Each row was made from one walk, in order. Every step used is in the known rows, and no mark comes twice. Write each row's walk.
Known rows:
geko -> gimusin -> lifen -> lakud: [ 244  -75 -158  282 -211   67   56   35   95 -270   23  209 -371  195
   10  146  198  231 -409 -194 -237   20  485  112   -4 -151  -18 -150
   14    4 -269 -142  196  -75  127 -176  -39  225   86   98  310   94
 -457    8  171  422  115 -294  281  -20  324  -27   45 -156 -223  -16
   29  405  324   44  208]
geko -> lakud -> tepas -> lifen -> mudul -> kibo -> kini -> segavof: [-175   78  -95 -194    3  250  -38   53  318 -166 -242  382  151  112
  -65 -256 -139   -5  201  148 -239 -154  219 -284   22 -167  157  261
  192  -18  303  -40  117 -202  -48   76  116    4  166 -295   26 -161
 -133 -535 -211  180  -35  122  -74  -92   90  218  -74  329   89  127
 -274  350  120 -387  314]
geko -> lakud -> tepas -> segavof: [-153   35  -86  -58 -137  315  108  101  251  -94   -9  164 -407  340
  -77 -408  -81  -42   36    8  287  -47  484   26   17 -228  151 -200
  374   67  319 -235   18 -527 -246   77   81 -226  387 -541  340 -121
  -62 -452   56  269 -353   25    4  221  548  225   95   -3   74  110
  108  469 -264 -170  340]
tofo -> tepas -> lifen -> mudul -> geko -> gimusin -> kini -> segavof: [-503  -62  -45  274  -16  -12  188   41  398  124 -235 -105  336  107
 -140  137  130  251 -226 -185 -402 -179   30   98   16  195 -271 -244
 -591   -1 -111  267 -171  174   95  139 -125  -63  -63  -13  199 -384
 -447  149  -95  342  163   23  309   -8 -205  -48  -73   76   50  162
 -238 -258 -142  205  -14]
geko -> gimusin -> lifen -> mudul -> lakud -> tepas -> zimobel -> tofo: [-239   65  -77   63  -81 -244  264  106  -63 -368 -256  554 -424  205
   74  108  -99  187   74 -257 -254 -135  356 -169   89  -50   12 -283
  335 -201 -243 -166   77  -73  145 -151  -74  -65 -365 -105  305   20
 -449  -24  118  227  227 -204  141 -181  317  -58   -1 -291 -167  108
 -306  292  386 -121  266]
lakud -> geko -> gimusin -> lifen -> mudul -> kibo: [ -62  -27 -130  190 -318  -84   31  256 -331 -288 -403   76 -222  119
   -2  240  239   37  -52  -16 -490    1  532   75  -19  -13  -25 -238
  210  172 -409 -332   71 -180    6 -182  231  311  -18  290  244  -61
 -529  197   91  271  249 -161  383  -39  399  -13   20  -56 -142    7
    7  147  600 -229  231]
mudul -> kibo -> tepas -> gimusin -> kini: [ -12   17  458  230  248   84  -33 -132 -313 -467   23 -263  341   95
   -6  342  250  129   46  246  -18   65  177  168  222  189  145  -60
  -38  -42  246 -159  241  -67  -37   41  251  -38 -206  242    6  176
 -210 -210 -212  215 -238 -185 -154  354 -363  545  238 -110 -280 -212
 -539 -261    4  241  -27]
zimobel -> lifen -> lakud -> tepas -> gimusin: [  55  -11  -96  257  -69   20 -103    3  224 -258  -78  -87 -337   17
   13 -226  -76  400 -197 -139  142  255  355 -354   33 -109  104  225
  167  179  188   65  -25   35  -79  -14 -206  264 -112  -16  -64   75
 -295  -15  622  156 -116  158   93    2  181  185  350  618 -133  224
  217  285 -237  -48   29]
geko -> gimusin -> kini -> kibo -> tepas -> lakud: [  97  -59   29  583  131   52  141 -204    5 -203  450  230  -51  223
   -4  214  127  -61  -65  -65  -31 -124    0  436   15  -56   -4 -223
 -219 -222  265   39  202 -130   65  -52  -54 -207  189 -213   76  235
 -357 -111  -47  258  118 -366  239  276  -69   41  -79 -383  -21   86
 -295  -27  314  182   59]
tepas -> geko -> lakud -> lifen: [ -33   51 -154  -51 -377  289  175  -49   20   13  156 -581 -133  259
  292    6 -111  181  265 -107   -8  183  319   86 -326   78  304   28
  167  288  -86 -190 -157 -203 -112   16  155  -57  114  -84  482  230
 -269  145  360   -2 -278  -53 -178  126  394  123   30  661   67  -20
  180  690 -204  351  -48]
segavof -> kini -> kibo -> tepas -> geko -> lakud -> lifen: [ 173   47  122 -357  -72  177  -23 -143 -366  177  203 -218  130  -31
  328   91 -253  -45  305    4  -36  -51 -165  155  -76   48   80  264
   47   37  127  -21   -8   15 -125   -6  278    7  122  173 -171  475
  138  -97 -104 -429   66    5 -358  -26  154  -29   12   52   23  -31
  192  304 -135  234 -108]
zimobel -> tofo -> segavof -> kini -> kibo -> tepas: [ -25 -117  177 -345  301 -158   56   71 -115   97 -217   44 -181 -145
  103   40  -48 -205 -108 -158  -19  -83 -171   48  -84   59  -33   34
  135 -438  263 -221  -34  123  -60  231  124 -106 -116  174  128 -195
  497  257  -36 -340  128  220 -132 -535 -203  -71 -172 -181 -251 -185
 -229 -239   75  580   71]
zimobel -> tofo -> segavof -> kibo -> tepas: [-150  -87   77 -339  339  -89   -9  215  -48    4 -340   61 -216  -69
   56   34   -7 -394 -235  -91   43  138 -125  -32 -128  128 -201 -126
  183 -298  193 -185  -44  116   15  324   28  -44 -182  106  216 -143
  434  134  155 -128 -200  158  -28 -213 -100  -30 -203 -191 -276 -229
 -357 -349  149  622  149]
gimusin -> tepas -> lifen -> mudul -> kini -> kibo: [-169  297  456  159  163  101  -11  -75  361 -122   20  -37  389    2
  275   29 -167  263  -83  -16 -554  -76  139 -307  187  129 -317 -158
 -111   88  107  226   90  132   -3    0   87 -371   24  182 -155 -189
  124  144  132  435    7   47   92  190 -615   34  201  -61   82   24
 -156  -17 -284 -191  364]
mudul -> lifen -> lakud -> tepas: [-176 -151 -130  159    9  109 -144  -49  688 -186 -101 -173  -63  167
   76  -95 -139  -13 -206  -65 -317  179  223 -283  129 -238   31 -320
  209  150  184  -22  111 -286 -113    7   10   92 -103  -54   73   36
 -125  107  353  185 -126  -14  166  206  383  228  316  298 -222  -94
 -113  -33 -274 -470  -12]
lifen -> lakud -> segavof -> tepas: [ 145 -205 -361   -8 -147  229  152  -32  283   30  223 -430 -353  140
 -110 -375  245   50  -85   10  570  215  310 -130  145 -247  122  -74
   81  224 -198  -38   62   74 -118  -19 -367  115  -48 -189 -124   81
  221  -85  163 -189 -140   45  -87  199  266 -139  317  276  200 -147
  323   63  -73 -151  -26]
kibo -> kini -> segavof -> tepas -> zimobel -> lifen -> mudul: [ 233  -72  -18   15   58 -201   21   38  184  158  213  443  100 -360
 -250  113  -36 -202   82   22   65   85 -512 -154  -19  191  172  322
  -74  -94 -294  236  -51  364  157  157  -73  100   59   19 -339 -270
   64 -168  -98 -491  236  222 -148    4 -565 -399  -64  216 -372  -35
   -9 -215 -192 -173 -121]
tofo -> kini -> segavof -> tepas: [ 226 -111  215  -85  171 -159   48   38   22  430   10  342  111 -142
 -220   -5  374 -100 -344  171  -47  -10 -369  202 -115  -21   96 -153
 -319 -283 -219  193 -163 -155   16  185   27   61  347  100  -32 -324
  273   -9   -8   44  112   24  136 -120 -241   29 -276 -357   66  -19
   72 -221 -263   -2 -206]
gimusin -> kini -> kibo -> segavof -> tepas: [ 100  -21   46  272   35   -7 -194  -41  168 -238  593   32  157  -57
 -102  130  215 -326   51   53   48 -184  -40  296   14  -61   39 -246
  -15 -135   55   40  170  -88 -118 -113   27 -293  178 -249 -280  150
  266   51 -315  -88  184 -124   84  212 -173   20 -217 -250 -405 -111
  -27 -537 -242  -94  -41]
lakud -> geko -> gimusin -> kini -> segavof -> tepas -> zimobel: [  29 -124 -291  453 -271  -49  316  -96 -138  294  199  134 -218   80
  -81   -3  184  -47  178 -151    5 -211  106  479 -179   68  114  -95
  165   58 -328  170  -72   -8  -75  -74  -27  -44  219 -232  210   55
 -427  164   43  113  208   28  585  182  186 -427   23 -206   63   96
   32  -54  317   55   41]
gimusin -> kini -> kibo -> tepas -> lifen -> mudul -> geko -> lakud: [ -90   97  -60  348  261  117 -117  -39  142 -336  356  -81  461   96
  -15  153   45   70  236 -117 -148 -129 -157 -142  160   43   40  -54
 -205   89  347  155  105   57  -22   -8  -49 -159 -114   79 -149 -120
  -99 -180 -310  132  171   12  -55  233 -292  136    2   97 -111  -10
 -339 -109  265  -37   85]
lakud -> segavof -> kibo -> kini: [  94  -25  -62  -89   29 -161   48   48 -217   30  176  -87 -110   21
   71  192  130 -337 -120  291  495  145 -236 -152   -6 -114  -10 -348
  376   60 -122 -129 -144   48  -53  -66  133  174   90 -209 -185  352
  379 -377   59 -209 -100   71 -131  192   53  -45 -289 -150  -96 -199
   23   46  -14 -122  256]
tofo -> tepas -> segavof -> kini: [-274 -100  264 -112 -159   70  132   17  146  412  -17 -433 -120  126
  -50    7   48   16 -370  -20  122  -46  -16  328   84   89 -250 -346
 -264  -82 -133 -103 -220   27 -135  191  137 -246  253  -53   34 -225
  -11  148  -48 -100 -238   25   -4   92  139  103   73 -339    8   17
  246 -247 -834  426  -43]
zimobel -> lifen -> mudul -> geko -> gimusin: [  25 -131 -222  207   44 -225  -12  337 -129 -332 -479  -14 -190   22
  -69  135   86   75  -21 -167 -238  354  179 -442   59  107  172 -195
  -80   87 -131  -24 -200 -107  150 -100   78  308 -256  516   87 -170
 -437  109  354  148  467   64   61  186 -128   -5  -93  386 -339   81
  -83  272  232 -260   73]
mudul -> lakud -> geko -> gimusin: [ 130 -123 -111  175 -120 -138  283    1 -498 -356 -289 -379 -327  372
   80 -150   95   82  200   20 -146  260  222  143  -23 -225  198 -710
   35  101 -102 -224 -212 -425   92 -201   88  218  -86  106  276  336
 -596  302  146  206   22   35  351  138  594   32  204   -9  170  -29
  143  269  361 -202  -54]
kini -> kibo -> segavof -> tepas -> gimusin -> lifen -> mudul: [ 168  231  219 -149  -65 -214 -466  223  -97 -464   18   36  198 -296
 -251  172  -95 -231  -53   -1   97 -165  121  215 -121  128 -156 -135
 -179  -23  -90 -131  290 -241    2 -126  -94  -41  118  -83 -147  216
  418  185 -252    5   22 -143 -257 -171  -97   51  -49  -82 -257  -32
  383 -399 -406  -77 -300]
lakud -> geko -> gimusin -> kini -> segavof -> tepas -> zimobel -> tofo -> mudul -> kibo: [-184 -158 -291  227  -95 -129  235  -67 -270  188  -51  224 -119   57
  -42   -4  150   74  236  -41  -49 -244  -30  341 -187  101  228  -95
  246 -162 -234  -37   10   62  -66 -125  143 -171 -114   75  164 -107
 -300  449 -102 -165  230   28  463 -132   69 -294 -370 -223  160  183
 -200 -245  434  115 -106]
kini -> kibo -> tepas -> gimusin -> lifen -> lakud -> segavof: [ 169  307  325  270   88  -53 -203 -122 -167 -474  270  -52  118 -145
  -76  176 -120  376 -200   10  409  -79   96  162   48   29  -57   35
  -89  171  251  -83  296  -38  -31  -37 -286  177  -50 -122   57  196
  286  -83  -20  145 -273  -69 -199 -265   68  179  345  165   12   34
  299  -78   37  123 -161]
kibo -> kini -> segavof -> tepas: [ 315 -208   51  -47   98 -106   94   66   61  126  309  358   33 -173
 -231  142  175 -324  -22  126   69  149 -327  111   15   69  139   -1
 -118 -100 -166  108    6  141   41  217  105   81  312  -72 -199 -181
  117 -279 -235 -402   93  166  -36  135 -479 -344 -121   69 -450 -239
   46 -211 -248 -163 -126]
segavof -> kini -> kibo -> tepas: [ 281  -12  278 -198  230   63  -78  -20 -212   52  185 -238  130 -114
  132  191  -46 -190   81    2   14   26 -282  145  121   -4  -60 -101
 -101 -146   88  -26   26  -26  -87   51  211   45  205  325 -371  338
  296  -65 -155 -314  195   35 -292   85 -149  -32   64 -337 -104 -155
  112  -70 -202  173  -18]
tofo -> segavof -> kini -> kibo -> tepas -> zimobel: [ 289   -3  333 -135  181  -47   28 -138   51  224  -94  -49  232 -207
   95  -59    4 -180 -268 -195   41 -273 -379  357 -323   21  -51   19
 -119 -459  123  -27  -24   -6   78   96   72  -17  240   35   48   88
  446   45  -78 -253   95  180 -303  -76  -36  -42    1 -402   14 -114
  -12 -233 -309  488   44]
tepas -> segavof -> kini -> kibo: [ 355    1  348  -93  -20 -145 -387  -79 -221  350  118 -551  -99   18
  124   92 -144 -116   53  -62  191 -159  -43  158  -47  -15   11 -255
   88 -210   76 -170  -86 -214 -123  -63  243 -233  437   56   29  133
  391  307  -99  139 -140  150  -87  -20 -104  237  -32 -394  127 -128
  344   33 -590   45  -67]
kibo -> segavof -> tepas -> geko -> lakud: [  23 -108 -229 -466 -216  108  166  233  -27   19   99 -297 -183   49
 -156 -142  169 -388  150   -8  328  139  190  348 -196  -61  112  212
 -124  159  -51 -157  -65 -114 -149    6  109 -121  186 -399   95   13
  187  110 -279 -317 -252 -112 -338  266   58 -159  -17  218 -159 -191
  340  -89 -508  345 -324]
geko -> lakud -> segavof -> kibo -> tepas -> lifen -> mudul: [-146  232 -273 -277    0  334   52   85   71  -62 -122  -87   75  129
  -18 -166 -165  -23   95  194  343   15   91 -292   55  -77 -130  116
  194  332  162  -77  -30  -48  -76   10 -198   62   73 -192   30  154
  211 -482 -116   94 -265   35 -214   16  348   31  -42  -34  348  -14
 -127  417  358   18  373]
lifen -> mudul -> kibo -> tepas -> lakud -> segavof -> kini: [ -27  -84   77 -229  135   13   -8   82  -36 -134 -216 -311  146  -30
  -50   54  150 -123  262  229   83  168   49 -338  316  -31   -2  122
   32   65  -42 -313   13   44   56   15    7   54 -349  345 -242  -22
  121 -265 -238 -263   -4 -142 -496  164 -225  189  218 -249  170 -280
 -344  -83  187 -288    1]
segavof -> tepas -> lifen -> lakud -> geko: [-138  -55 -154 -254 -111  382  107  119  117  272   20 -653  -22  182
   67 -163   30   87  107 -249  -11  203  165  -81   67   14 -262  140
 -282  227 -120  234   86  315 -202  106 -231  -19  192 -104 -320 -107
 -211  347   84 -124 -235  199  186  284  -69 -197  321  598  184  -79
  365 -138 -349  183 -125]
kini -> segavof -> tepas -> zimobel -> lifen -> mudul -> kibo: [ 164   81  192   26   33   -3 -145   25   49  193  -99  157  159 -356
 -160  -89 -165    3  225   68  -21   24  -84   41  -64  287  173  175
    1 -193 -230  273   32   -3  168   55 -191 -123  -24  139  -40 -163
  144   73  -74   27  144  148   83    2 -277  -38 -105  164  -32   31
  -85 -415 -112 -348 -282]
zimobel -> lifen -> lakud -> geko -> gimusin -> tepas: [ 101  -57 -284  358 -223   98  110   13    1  -77  -89  114 -505   34
   57 -283   -2  282 -265  -95 -218  303  365 -206  -17 -132   52  322
   80  351  -34   59  -44  180   15 -117  -44  319 -104  192  -50 -128
 -465  255  558   76  113  114  474   30  252 -205  294  498  -68  268
  305  255  368  -87  130]
geko -> lakud -> lifen -> mudul -> kibo -> segavof -> tepas -> zimobel -> tofo -> kini: [-349   49 -179 -572 -269  194  -44    1  -49 -130 -320  412  -17  -76
  -86 -269 -150 -204  284  205  -45 -233   14 -152 -103   24  312  348
  316  -35 -271 -186  148 -119  -41 -159  205  -56 -335  -28  -19   65
   21  -72 -192 -329   64 -229 -221 -470  289  137 -253   61  -26  160
 -167  248  123   -1  150]
kini -> kibo -> segavof -> tepas: [ 144   57  214 -157   48   27 -287  171  -21 -331  126  -83   33 -202
 -193    2   -4 -496  -22   79  171  -13   -6  422 -122  -61  -24 -316
 -213 -166   20  -80  237 -361  -74  -77   47  -58  300 -255 -215  227
  509  231 -233 -119   41 -106 -128    8  -30   23 -151   45 -224  -41
  449 -515 -444  -54 -240]
zimobel -> tepas -> lifen -> lakud: [-392   -1  -35   32  224  360   -7  -41  483  223   36 -468   48  225
  211 -102 -140  505 -139 -208 -192  400  348 -288  283  -89 -383  403
 -245   57  208 -120    3  320   20   92 -213 -104   43  -95   48 -327
 -327  337  293  160 -403  143  -94 -172 -262  125  259  548  127   90
  182  220 -183  323   38]
tofo -> kini -> kibo -> tepas -> lifen -> mudul -> geko -> lakud -> segavof: [-137  143  136 -131  320 -143    1   44 -220  -42 -192  158  372  -11
 -118   41  169  104 -200  114   75 -169 -510 -151  -15 -152   93   -7
 -447  -85  231   64  -85 -107  -16   -5   68  240  -49   48 -115 -325
  267 -113 -177   51  134  -10 -285 -315 -153  295 -157   85  405  218
   60   60  184   96  -30]
lakud -> lifen -> mudul -> geko -> gimusin -> kini -> kibo: [-135 -143 -127  254 -207 -114 -185    2  -92 -422 -169  175   77   68
   79  169   53 -125  288  -96 -379 -100  309 -182  -21  129  141 -458
  178  139 -357  -57   94 -232   58 -203  187  191 -273  216  160  366
 -284  -42  150   49  405 -145  138  151   99  -65 -109   85 -343  -24
 -108  267  205 -572  199]
tepas -> zimobel -> segavof -> kini -> kibo: [  29  271  105  143  -66 -104  -46 -225  111  210  228 -387  -43 -236
  147  159 -237  -76  181  -69  433 -205 -422  123 -122   36  183 -107
  178 -322  -77   -9 -100  -66   84 -141   83 -224   10 -181    1  199
  384  365  181  -59  115   59 -322  -20   58   50  -62  -95  229  126
   73   66 -269  455  -40]
kibo -> kini -> segavof -> tepas -> geko -> gimusin: [ 331 -273  -83  -24  -10 -211  228   13 -140  288  258  274  -54  -20
 -127  205  177 -309   24   28   11   89 -242  292 -161  106  214  139
 -220 -148 -167  135  -54  182   92  218  158   52  294 -176    7  -62
  -48 -144 -132 -320  109   70  -84  219 -429 -384 -146  174 -251 -140
   34  -36 -142  122 -282]

Which walk is each row?
[ 101 -193  -91  401 -217   18  196 -264  -37  208  338  532 -148  151
   30   53   96   27  117  -18 -126 -184  236  399  -94   52   16  -12
   64 -113  -46  193   94  -59   49  -87  -71 -255  229 -333  294  211
 -458 -192  -82  198  113 -251  591  167    4 -231 -280 -377 -134    2
 -248   98  196 -258    4] : geko -> gimusin -> kini -> segavof -> tepas -> lakud -> lifen
[  95  210  -96 -123  -53  257  286 -200 -127   76  300  -34  -58    8
   46 -223 -212  139  190  128  608 -205 -167  125  -26 -142  291  148
  303   46  198  -92  -24 -164 -129 -164  -13  -99  143 -276   22  263
  255 -420 -237 -193   31   23 -322 -196  402   -8  -48 -119  301  108
   92  473  177  155  233] : geko -> lakud -> segavof -> kini -> kibo -> tepas -> zimobel
[ -34  117  127 -199   63  -70   63  -82 -123  157   16 -297  138  -96
  130  145  -59  119  180   67  298 -189  -33 -225  174 -104 -135  107
  128   89   36  -82  -80  169 -191  -68  -86   84   58 -102 -199  144
  525  -92 -222 -234  121  168 -281 -273 -111  -90   70 -132  248 -150
  116  105   -4 -117  190] : lakud -> segavof -> kini -> kibo -> tepas -> lifen -> mudul
[  93   72  -34 -297  133 -121  -70  206 -465 -125 -175  -96   69  165
  186  258  -75 -242   66    3 -168  318 -108  -80    9  133 -343  -93
 -122  133  -69   17  -94  172  246  110  -38  146 -328  288  -67  410
  -92 -187   56   -4 -291 -175 -309  587  193    4   84 -303   61 -173
 -200  -74  261  208 -209] : segavof -> kibo -> tepas -> geko -> gimusin -> lifen -> mudul -> lakud
[-347   -4  -63 -270 -227  -28   -8   74 -103    2  -63  186 -112  -58
  -21  101  -29 -379  276  316  183  169  -31 -242  214   48  -63  218
   41  -44   39 -161  128  120   83   69   97 -230 -284 -321 -229 -221
  120 -115  -63 -578 -114 -169 -269  345    3   -3 -156  324  -78  -53
 -103 -216  -35 -282 -259] : zimobel -> segavof -> tepas -> lakud -> lifen -> mudul -> kibo -> kini
[ -92  -59 -432 -281  221 -345 -131  297   12   73 -438  228    6  -73
 -187 -271  -55 -311  252  -98   89    0 -378 -459 -147   61  286 -172
  167 -108  -76   94 -281 -228  189   43   73   74 -462  304   77 -154
  104 -234  113  135  256  164 -290  -23  -18   36 -267 -119  261  159
 -289  198  255 -155  -47] : lifen -> mudul -> geko -> lakud -> tepas -> zimobel -> tofo -> kini -> segavof -> kibo
[-264  -11  176 -165  326  -47  -69  118  148 -273 -370  -84  184 -114
 -173  164  184 -210   89  107 -144   54 -214 -317  218  119  163    2
  -81 -214 -271 -217   83   91  111  157   70   92 -552  513 -201 -251
  152  109  -11 -135  106 -155 -481 -106 -412  301  195 -178   40  -69
 -544 -278  212  245   81] : lifen -> mudul -> kibo -> tepas -> zimobel -> tofo -> kini
[  52  -62  -58   30   57   -7 -181 -245  219    8   53 -275  128  -40
  119   44 -245   93 -134  106  -25   11 -125 -191  174 -219   44   -1
  129  181  253  -10   89  -37  -89 -123  -22  156 -195   87  -72  176
  278  138  -27 -100  -13   10  -31 -152  264  134  221  122  -18 -156
  -15 -106   32 -366 -169] : mudul -> lifen -> lakud -> segavof -> kini -> kibo -> tepas
[ 151  -56  -16  -59  -83 -352   80  117 -163  504 -104  644   -3 -136
 -230   20  287   47 -290   49 -221 -111 -294  130 -173  -28 -118  176
 -304 -120 -282  141 -167    1  124   41  -96   99  185  100   54 -517
 -126   22  -63   55  159 -133  317 -327  -42 -146 -289 -448  271  129
  142 -101  187 -201 -299] : tofo -> kini -> segavof -> tepas -> lakud -> geko -> gimusin -> lifen -> mudul
[ 215 -113 -244  147 -303  -48   -1  -73 -244  311 -102   44 -555   44
  137 -308  -91  278 -173 -110 -125  129  291 -216   -7 -150    8  543
  181  298   26   49 -154  293  -36 -168   90  198  -35  194  -76 -138
 -328  288  364    7   41  216  414  -34  186 -205  268  211   61  227
  397  313  172  -79   54] : zimobel -> lifen -> lakud -> geko -> gimusin -> tepas -> segavof -> kini
[  -5 -201 -162 -181 -141  183  198   54  100  335 -460 -115  -51  186
   -4 -325  201  -51 -369 -327 -199 -133  283  268 -324  -39 -265  142
 -338 -148   11   99   73  142  -21  160 -186   62  328 -279  193 -208
 -100  285   99    2 -104  202  284  118  179 -242  109  208  203  -38
  155 -167 -110  377   27] : tofo -> segavof -> tepas -> lifen -> lakud -> geko -> gimusin
[ -76  278 -312 -121  -44  236   97   33    7  -77  -17  138  -85  -36
  -57 -245 -268   16   86  191  526   59 -111 -275  -10  -15   77  239
  366  257   76  -12  -91  -13   15  -72 -229   60 -120 -142  -29  168
  157 -517   47  -69 -130    6 -260   23  461   -4  -77   17  239  171
  -98  373  403   18  324] : geko -> lakud -> segavof -> kibo -> tepas -> zimobel -> lifen -> mudul
[ 280  132  460  288  122 -130 -322 -259  -98 -466  182  -94  360 -115
  158  219  -23  580 -306   92    4 -137 -124  170  287   28   20  -86
   41  -42  311  212  151   84   12 -133   77   -1 -197  348   -9  166
   39  -95  -52  489 -107 -257  -62 -172 -237  421  205  -54 -164   29
  -30  -18 -124  -81   28] : mudul -> kini -> kibo -> tepas -> gimusin -> lifen -> lakud
[ 265   60  -31  -47   98   50 -376    2   14  288 -104 -122  173 -269
  -46  -89 -146  -80   25   42    8  117 -156   66 -141   22 -301  345
  -59  298   78  287  -95  187   99  174 -229  389  132   92   65   87
  251   50  -25  295 -431  276  274 -103  -30 -175  170   44  270 -116
  166 -234  240  -49 -185] : kini -> segavof -> kibo -> tepas -> lifen -> lakud -> geko
[-130 -159 -101  -36 -114   25   94   46 -290   49  220  105    8  187
   75  -27  -66 -194  372 -148   -6   97  -24   51    4  186  -84 -188
 -197  -44   16  200  164  -44   36  -99  -51 -362 -115 -123 -228  179
 -431 -146  -71 -293  135 -245  123  551  -83 -155 -222  125  -47   31
   31 -156 -136 -402 -332] : segavof -> tepas -> lakud -> lifen -> mudul -> geko -> gimusin -> kini -> kibo
[ 159  284 -130 -173 -137   22   61  -43 -260 -149   94  153   64  -26
  -45  -36 -179  343   86  148  388 -249  158 -146   72  -22   89  250
  307  267  158 -224   42 -116  -95 -156 -110    1   25  -16   85  190
  184 -551 -285  -65   43  -22 -371 -356  374   38   -3 -269  154   25
   39  597  315  -36  179] : geko -> lakud -> segavof -> kini -> kibo -> tepas -> gimusin -> lifen -> mudul
[ 148   18   56  -70   47 -379   55  -20 -201  407 -227  337  114 -237
 -190 -206  105  130  -30  108 -104  -25 -583  -93 -154  -11  185  112
 -222 -148 -304  294 -358   39  157   12 -148  169 -111  219 -161 -355
    8  234   77 -127  223  193  164 -327  -24  -46  -99 -112  329  223
  159 -224   25 -214 -352] : tofo -> kini -> segavof -> tepas -> zimobel -> lifen -> mudul -> lakud -> geko
[-347   64  353 -180  253 -166    3  -43 -211   -8   76  237 -167 -123
  115  190 -125   13  -45   28   33   42 -475  -61  -15   -2   18   47
  -15 -284  217 -120   13   67  -98  101  110  -69 -264   39  -35 -240
  172  342  154 -235 -100 -138   39 -758 -243  228 -252  120  -35  131
  -25 -126   63  397 -106] : zimobel -> tofo -> kini -> kibo -> tepas -> lakud -> lifen
[-430    2  175  -40   26  -18 -209 -105  190  -33   59  145  100  -69
  196 -104 -309  238   78  119  -79  241  123  -67  246  -62 -337  346
   82  -10  293 -254  -24   27  103 -146    9 -302 -212 -181   81 -112
 -164   81   49  -94 -304 -282 -214 -393 -185  174 -110  118  -63  165
  223   47 -227 -397 -113] : zimobel -> tepas -> lakud -> lifen -> mudul -> kini -> kibo -> segavof
[ 246  -12  -81  332  177   67 -321 -236  344  230  461  -19  342 -108
   34   63   71   49   26   10  -75  -90 -183  -52   27   -2 -192  290
   21  127  147  385  -34  379   71   95 -261   -2   35   20  -84   76
  134 -153 -173  321 -223  138  305  131 -309  -27   17 -279  -14 -194
 -356 -281  193  -40    8] : gimusin -> kini -> segavof -> kibo -> tepas -> lifen -> lakud
[-388  -60 -170  387 -260  212  170 -194  519  276   14 -236   99  117
  -84 -112   94  404 -376 -156 -294 -215  121  317  -79  -26 -296   99
 -482  149  -82  284  -87  331  -21  107 -277   66  100 -232  140 -265
 -491  352   61  303  -99   54  580 -265  195 -101  174  265  281  283
   93 -219  -41  401  -16] : tofo -> tepas -> lifen -> lakud -> geko -> gimusin -> kini -> segavof
[ -33  250  333   11  168    2 -119  -64  288  174 -100  136  411 -104
  258  -23 -192  148  -68   86 -533  -40   51 -349  109  185 -435   18
   34  156   48  375  -64  233  106   58   65 -299   11  247  -76 -126
  205  -42   82  538 -129  140  209  239 -638  -88   62 -333  132  -76
 -289  -46 -181 -305  315] : gimusin -> tepas -> lifen -> mudul -> kini -> segavof -> kibo
